Here is a tiny trained network, its code and every weight. The questions are about switching its units off for an input and a target symbol, where a switched-off unit gives its printed mean instead of its output.

import numpy as np


def w(rows, s, z=0):
    codes = np.array(rows[::2]) - 128.0
    scale = np.full(codes.shape[1], s)
    scale[-1] = z or s
    return codes * scale


def f(y):
    return y / 2 * (1 + np.tanh(0.7978845608 * (y + 0.044715 * y**3)))


def softmax(a):
    e = np.exp(a - a.max(-1, keepdims=True))
    return e / e.sum(-1, keepdims=True)


def log_softmax(a):
    a = a - a.max(-1, keepdims=True)
    return a - np.log(np.exp(a).sum(-1, keepdims=True))


def net(x, mask):
    ids = ['αβγδεζηθλμξπστφψ'.index(c) for c in x.split()]
    T = len(ids)
    res = E[ids] + P[:T]
    r = res
    for j in range(3):
        rows = slice(3 * j, 3 * j + 3)
        q, k, v = (r @ M[0][rows].T for M in (Q, K, V))
        z = softmax(np.where(np.tri(T) > 0, q @ k.T / 3**0.5, -1e9)) @ v
        o = O[0][rows]
        res = res + np.where(mask[j], z, o[:, -1]) @ o[:, :-1]
    y = f(res @ A[0][:, :-1].T + A[0][:, -1])
    res = res + np.where(mask[3:7], y, B[0][:, -1]) @ B[0][:, :-1]
    return log_softmax(res[-1] @ U[:, :-1].T + U[:, -1])


Q, K, V, O, A, B = {}, {}, {}, {}, {}, {}
E = w([
[30,89,112,55,64,65,103,211,96,144],'α',
[87,182,190,86,76,55,88,159,44,95],'β',
[133,255,111,109,161,108,11,170,77,36],'γ',
[94,132,146,89,93,184,74,108,55,89],'δ',
[44,54,151,134,124,142,170,100,149,240],'ε',
[20,160,161,188,120,119,75,196,73,116],'ζ',
[101,153,102,111,186,74,179,110,123,160],'η',
[130,198,135,200,222,127,109,128,171,154],'θ',
[227,200,188,156,176,131,101,59,126,145],'λ',
[25,148,156,90,159,119,57,79,166,158],'μ',
[39,160,92,135,228,224,70,23,102,105],'ξ',
[173,115,123,48,131,83,130,92,156,168],'π',
[111,136,65,105,140,160,83,202,118,110],'σ',
[232,151,203,175,131,34,139,143,165,182],'τ',
[131,152,115,165,146,188,143,154,38,111],'φ',
[132,132,179,180,148,158,50,90,183,177],'ψ',
],0.017)
P = w([
[185,8,135,134,204,47,120,137,29,83],'0',
[167,95,97,149,145,76,99,112,93,172],'1',
[135,29,197,96,186,180,188,145,163,119],'2',
[173,136,78,175,101,104,142,85,142,138],'3',
[119,142,76,119,118,108,52,148,91,219],'4',
[112,64,194,87,153,204,175,172,173,112],'5',
[131,165,78,152,76,145,139,118,148,143],'6',
[126,162,84,99,112,126,27,187,65,213],'7',
[109,98,196,80,131,237,174,198,169,106],'8',
[115,202,69,144,57,172,126,150,146,125],'9',
[116,162,102,87,97,127,31,234,46,212],'10',
[145,68,203,107,178,213,173,170,162,110],'11',
],0.013)
Q[0] = w([
[109,147,155,143,96,162,235,93,187,50],'head 1',
[133,153,39,173,110,82,86,56,101,191],'head 1',
[117,115,95,169,52,102,144,103,156,74],'head 1',
[133,148,92,145,109,125,81,108,81,156],'head 2',
[124,145,37,190,78,58,96,78,120,186],'head 2',
[119,144,145,86,191,106,62,176,49,239],'head 2',
[111,113,250,71,175,180,198,168,184,44],'head 3',
[131,157,141,97,154,83,80,174,43,183],'head 3',
[150,108,137,80,181,166,76,179,76,184],'head 3',
],0.013)
K[0] = w([
[119,110,127,127,240,62,161,6,161,170],'head 1',
[98,243,125,101,56,199,182,128,164,148],'head 1',
[131,146,153,121,137,132,98,86,215,190],'head 1',
[124,179,141,110,73,196,101,143,144,125],'head 2',
[118,209,121,112,51,178,184,144,182,148],'head 2',
[124,140,116,129,66,156,134,233,54,80],'head 2',
[149,27,149,138,231,43,86,78,87,126],'head 3',
[137,156,143,121,75,134,144,189,69,94],'head 3',
[126,83,115,119,89,175,80,206,37,78],'head 3',
],0.012)
V[0] = w([
[114,137,236,215,85,116,147,119,71,171],'head 1',
[102,127,157,114,69,60,113,185,186,122],'head 1',
[115,103,90,190,179,119,94,202,181,112],'head 1',
[145,178,129,10,147,98,174,85,125,156],'head 2',
[33,139,102,110,167,101,174,112,101,112],'head 2',
[123,17,37,118,98,110,211,165,133,173],'head 2',
[118,152,94,191,195,193,185,138,117,189],'head 3',
[148,130,91,118,76,132,173,167,67,68],'head 3',
[116,77,131,128,99,195,76,77,133,136],'head 3',
],0.012)
O[0] = w([
[125,142,195,181,74,134,174,132,95,150,252],'head 1',
[119,164,106,144,85,124,182,98,218,122,48],'head 1',
[106,141,81,199,190,115,150,173,192,139,185],'head 1',
[116,125,127,4,125,107,141,86,132,102,43],'head 2',
[34,136,89,163,154,47,124,29,72,109,165],'head 2',
[116,150,38,115,62,148,140,200,95,99,40],'head 2',
[102,129,111,138,194,168,143,195,36,116,24],'head 3',
[153,91,89,120,118,175,120,73,128,217,160],'head 3',
[133,53,147,178,68,115,80,150,110,70,71],'head 3',
],0.013,0.0036)
A[0] = w([
[109,63,205,160,218,195,126,211,81,94,128],'neuron 1',
[175,30,253,87,157,136,183,103,80,63,88],'neuron 2',
[142,173,121,112,129,38,103,152,113,157,247],'neuron 3',
[130,136,133,125,126,156,118,96,137,151,252],'neuron 4',
],0.0066,0.0021)
B[0] = w([
[181,145,115,96,82,79,133,99,157,158,253],'neuron 1',
[43,179,97,139,126,171,66,158,135,109,216],'neuron 2',
[102,106,131,137,159,251,149,95,133,115,164],'neuron 3',
[138,94,126,144,147,93,158,176,43,80,166],'neuron 4',
],0.013,0.017)
U = w([
[117,160,49,87,103,124,83,48,163,116,60],'α',
[122,151,160,58,102,84,123,23,107,124,68],'β',
[136,82,130,64,205,119,75,69,161,125,107],'γ',
[140,32,136,111,103,175,37,85,113,80,187],'δ',
[118,117,125,79,127,63,126,149,77,57,255],'ε',
[81,151,123,147,145,111,109,95,109,148,77],'ζ',
[71,157,115,39,188,129,141,103,72,127,111],'η',
[129,185,105,46,184,7,124,131,131,122,95],'θ',
[91,187,133,43,145,126,70,118,128,148,69],'λ',
[74,112,145,91,161,73,107,108,154,20,218],'μ',
[116,139,85,62,153,25,52,90,108,105,53],'ξ',
[166,90,116,3,137,95,97,111,139,51,231],'π',
[132,83,58,96,182,140,60,157,162,105,162],'σ',
[133,126,157,67,149,171,151,141,137,101,200],'τ',
[157,125,104,52,138,119,87,106,60,181,103],'φ',
[174,99,123,90,109,62,53,123,173,79,130],'ψ',
],0.0042,0.0055)

Each question gives the input, a string of symbols that net reads in full, and the target symbol t.
The units are the heads (3 rows each of Q, K, V and O) and the neurons (one row each of A and B). Each row of codes is followed by its name. A weight is (code - 128) times the scale printed after its matrix; where a second scale follows, it is the last column's (O, A, B and U).
mask holds one flag per unit, heads first, then neurons. A switched-off unit (its flag False) gives its mean, the last column of its rows in O or B, instead of its output. The means were averaged over made-up inputs and are rounded, as every weight is.
A unit's drop is (log p(t) with every unit on - log p(t) with that unit switched off) / (log p(t) with every unit on - log p(t) with every unit switched off).
The circuit of an input: a set's keep is (log p(t) with only the set's units on - log p(t) with every unit switched off) / (log p(t) with every unit on - log p(t) with every unit switched off). Starting from all 7 units, units are removed one at a time, each time the one whose removal leaves the highest keep (on an exact tie, the one counted first), for as long as the keep stays at least 0.8.
units of the circuit, in order: the units of the circuit, biggest drop first
top k neurons: the k neurons with the biggest drops, biggest first
heads that matter: for each layer, one digit per head in row order, 1 if its drop is at least 0.15 and else 0, layers parted by /
input μ α θ γ μ λ, target μ: heads that matter -> 011
input μ δ α α, target α: units of the circuit, in order -> (head 1; head 3)
input η ψ ψ η ζ γ δ δ δ η θ, target δ: units of the circuit, in order -> (head 3; head 1)
input α ψ β τ λ λ λ λ, target β: units of the circuit, in order -> (head 1; head 2)
input ζ ξ θ μ φ β σ, target σ: heads that matter -> 101
input λ λ ζ β ε ψ μ τ μ α μ φ, target λ: heads that matter -> 110
input ε μ φ η λ μ ε θ ζ τ δ λ, target ε: units of the circuit, in order -> (head 2; head 3)
input ψ μ λ π μ π α σ θ ε μ, target σ: units of the circuit, in order -> (head 1; neuron 1)
input φ ψ σ, target φ: units of the circuit, in order -> (head 3; head 1; neuron 1)
input θ ξ α ε φ τ ξ π α, target θ: units of the circuit, in order -> (neuron 1; head 3; head 1)
input φ τ θ ε τ ε α μ, target α: units of the circuit, in order -> (head 1; head 3)
input ξ π μ π λ δ φ θ ζ ξ λ π, target ξ: units of the circuit, in order -> (neuron 1; head 1; head 3; head 2)
input τ ε π, target τ: units of the circuit, in order -> (head 2; head 1)
input μ α π π τ θ, target μ: units of the circuit, in order -> (head 3; head 2)
input ψ γ α ζ φ ζ π φ μ ε ξ, target φ: heads that matter -> 101
input β ζ π ε ζ λ η η θ τ φ, target φ: top 2 neurons -> (neuron 1; neuron 2)
input τ ε τ π θ π θ τ φ, target τ: heads that matter -> 111
input ζ ζ σ φ μ, target φ: top 2 neurons -> (neuron 1; neuron 2)
input μ π μ τ, target τ: heads that matter -> 011
input ξ η τ λ π π ψ λ φ ζ π, target ζ: top neuron -> (neuron 1)
input α γ μ η δ, target δ: top neuron -> (neuron 1)
